Below is a small trained network, with its code and all its weights. Each question gives an input and a class and asks what happens when units are switched off, that is, made to give their printed mean instead of their output.

import numpy as np


def w(rows, s, z=0):
    codes = np.array(rows[::2]) - 128.0
    scale = np.full(codes.shape[1], s)
    scale[-1] = z or s
    return codes * scale


def norm(h):
    return h / np.sqrt((h * h).mean(-1, keepdims=True) + 1e-5)


def f(y):
    return np.maximum(y, 0)


def log_softmax(a):
    a = a - a.max(-1, keepdims=True)
    return a - np.log(np.exp(a).sum(-1, keepdims=True))


def net(x, mask):
    res = np.array(x, float).reshape(1, 8) / 4 @ E
    u = 0
    for l in range(2):
        y = f(norm(res) @ A[l][:, :-1].T + A[l][:, -1])
        res = res + np.where(mask[u : u + 7], y, B[l][:, -1]) @ B[l][:, :-1]
        u += 7
    return log_softmax(norm(res)[-1] @ U[:, :-1].T + U[:, -1])


A, B = {}, {}
E = w([
[130,128,129,129,128,128],'x0',
[127,126,128,128,124,129],'x1',
[128,129,126,129,133,128],'x2',
[41,154,153,50,175,179],'x3',
[128,129,126,130,130,130],'x4',
[175,220,157,183,75,80],'x5',
[124,127,125,129,129,125],'x6',
[188,146,3,80,93,64],'x7',
],0.023)
A[0] = w([
[133,212,174,159,152,115,106],'0.n1',
[110,227,152,115,120,117,69],'0.n2',
[153,1,86,207,139,111,132],'0.n3',
[158,25,149,198,106,117,110],'0.n4',
[140,93,25,47,128,127,103],'0.n5',
[117,41,150,119,155,151,100],'0.n6',
[124,211,96,70,128,118,3],'0.n7',
],0.027,0.021)
B[0] = w([
[112,126,95,132,82,164,178],'0.n1',
[156,144,148,69,104,159,162],'0.n2',
[174,163,123,111,120,165,250],'0.n3',
[120,172,166,137,81,131,216],'0.n4',
[89,112,136,166,60,134,238],'0.n5',
[151,115,164,105,162,119,206],'0.n6',
[144,123,172,254,107,157,151],'0.n7',
],0.047,0.019)
A[1] = w([
[129,35,187,98,182,83,45],'1.n1',
[27,53,118,219,133,41,150],'1.n2',
[137,153,143,202,48,96,130],'1.n3',
[251,200,211,124,176,59,5],'1.n4',
[98,123,116,67,172,74,119],'1.n5',
[225,126,16,81,112,36,48],'1.n6',
[209,169,88,150,44,69,200],'1.n7',
],0.029,0.003)
B[1] = w([
[161,127,111,127,178,101,164],'1.n1',
[99,171,115,27,154,222,161],'1.n2',
[193,151,151,118,158,47,251],'1.n3',
[2,107,89,81,79,167,189],'1.n4',
[143,116,92,137,139,113,138],'1.n5',
[149,121,126,46,211,179,139],'1.n6',
[108,65,93,187,194,108,236],'1.n7',
],0.036,0.028)
U = w([
[85,164,175,81,107,192,187],'0',
[209,161,122,214,107,80,4],'1',
[138,97,108,89,251,110,197],'2',
],0.021,0.0035)

Each question gives the input, the list of numbers given to net, and the class t.
The units are the neurons (one row each of A and B). Each row of codes is followed by its name. A weight is (code - 128) times the scale printed after its matrix; where a second scale follows, it is the last column's (A, B and U).
mask holds one flag per neuron, layer by layer. A switched-off neuron (its flag False) gives its mean, the last column of its row in B, instead of its output. The means were averaged over made-up inputs and are rounded, as every weight is.
A unit's drop is (log p(t) with every unit on - log p(t) with that unit switched off) / (log p(t) with every unit on - log p(t) with every unit switched off).
The circuit of an input: a set's keep is (log p(t) with only the set's units on - log p(t) with every unit switched off) / (log p(t) with every unit on - log p(t) with every unit switched off). Starting from the 12 units with the biggest drops (on a tie, the unit counted first), units are removed one at a time, each time the one whose removal leaves the highest keep (on an exact tie, the one counted first), for as long as the keep stays at least 0.8.
units of the circuit, in order: the units of the circuit, biggest drop first
unit that matters most: the unit with the biggest drop
k most important neurons: the k neurons with the biggest drops, biggest first
top k neurons in layer l: the k neurons of layer l with the biggest drops, biggest first
drop of u: that unit's drop, to one decimal
input [3,4,2,-2,5,2,-8,4], class 2: units of the circuit, in order -> 0.n4
input [8,4,7,0,-1,1,-5,-7], class 1: 4 most important neurons -> 0.n1, 1.n4, 0.n3, 1.n2
input [-2,-2,-8,6,-7,-2,5,-6], class 2: top 3 neurons in layer 0 -> 0.n3, 0.n4, 0.n5
input [-3,-7,-1,2,-3,-2,3,2], class 0: top 2 neurons in layer 0 -> 0.n3, 0.n5
input [-8,7,7,0,8,8,-1,2], class 2: 2 most important neurons -> 0.n5, 0.n4
input [2,-6,-5,8,-6,-6,2,0], class 2: top 2 neurons in layer 1 -> 1.n1, 1.n4
input [4,-7,-4,1,-5,0,-2,-3], class 2: 2 most important neurons -> 0.n3, 0.n4
input [4,3,2,-8,5,1,-3,8], class 2: 2 most important neurons -> 1.n6, 1.n7
input [1,0,-8,0,-4,-8,-1,2], class 1: 4 most important neurons -> 0.n5, 0.n3, 1.n4, 1.n2
input [-5,4,-7,0,4,-3,6,7], class 1: top 2 neurons in layer 0 -> 0.n5, 0.n1
input [-1,-2,-8,7,-1,-6,8,4], class 0: 2 most important neurons -> 0.n5, 1.n7
input [7,5,-4,1,7,4,6,0], class 0: top 2 neurons in layer 0 -> 0.n2, 0.n5
input [1,0,5,-2,-4,1,-2,4], class 2: top 2 neurons in layer 0 -> 0.n4, 0.n1
input [0,-1,2,-4,1,1,-2,4], class 2: units of the circuit, in order -> 1.n7
input [-5,-3,-4,8,7,-4,1,-8], class 2: top 3 neurons in layer 0 -> 0.n3, 0.n5, 0.n4
input [6,-5,2,6,-5,1,7,4], class 1: top 2 neurons in layer 0 -> 0.n7, 0.n2
input [-3,-8,-7,0,-6,-4,4,2], class 1: 3 most important neurons -> 0.n5, 0.n3, 1.n4
input [-4,-8,5,1,7,3,-8,-1], class 0: 2 most important neurons -> 0.n2, 1.n3
input [-8,-6,-4,-6,-8,-1,-4,-4], class 0: 2 most important neurons -> 1.n4, 0.n5
input [5,6,-5,6,0,-7,1,8], class 0: unit that matters most -> 1.n2
input [-5,1,4,7,4,-7,1,7], class 0: drop of 0.n5 -> 0.1
input [-4,7,-3,-8,1,-4,-3,-5], class 0: drop of 1.n4 -> 0.2
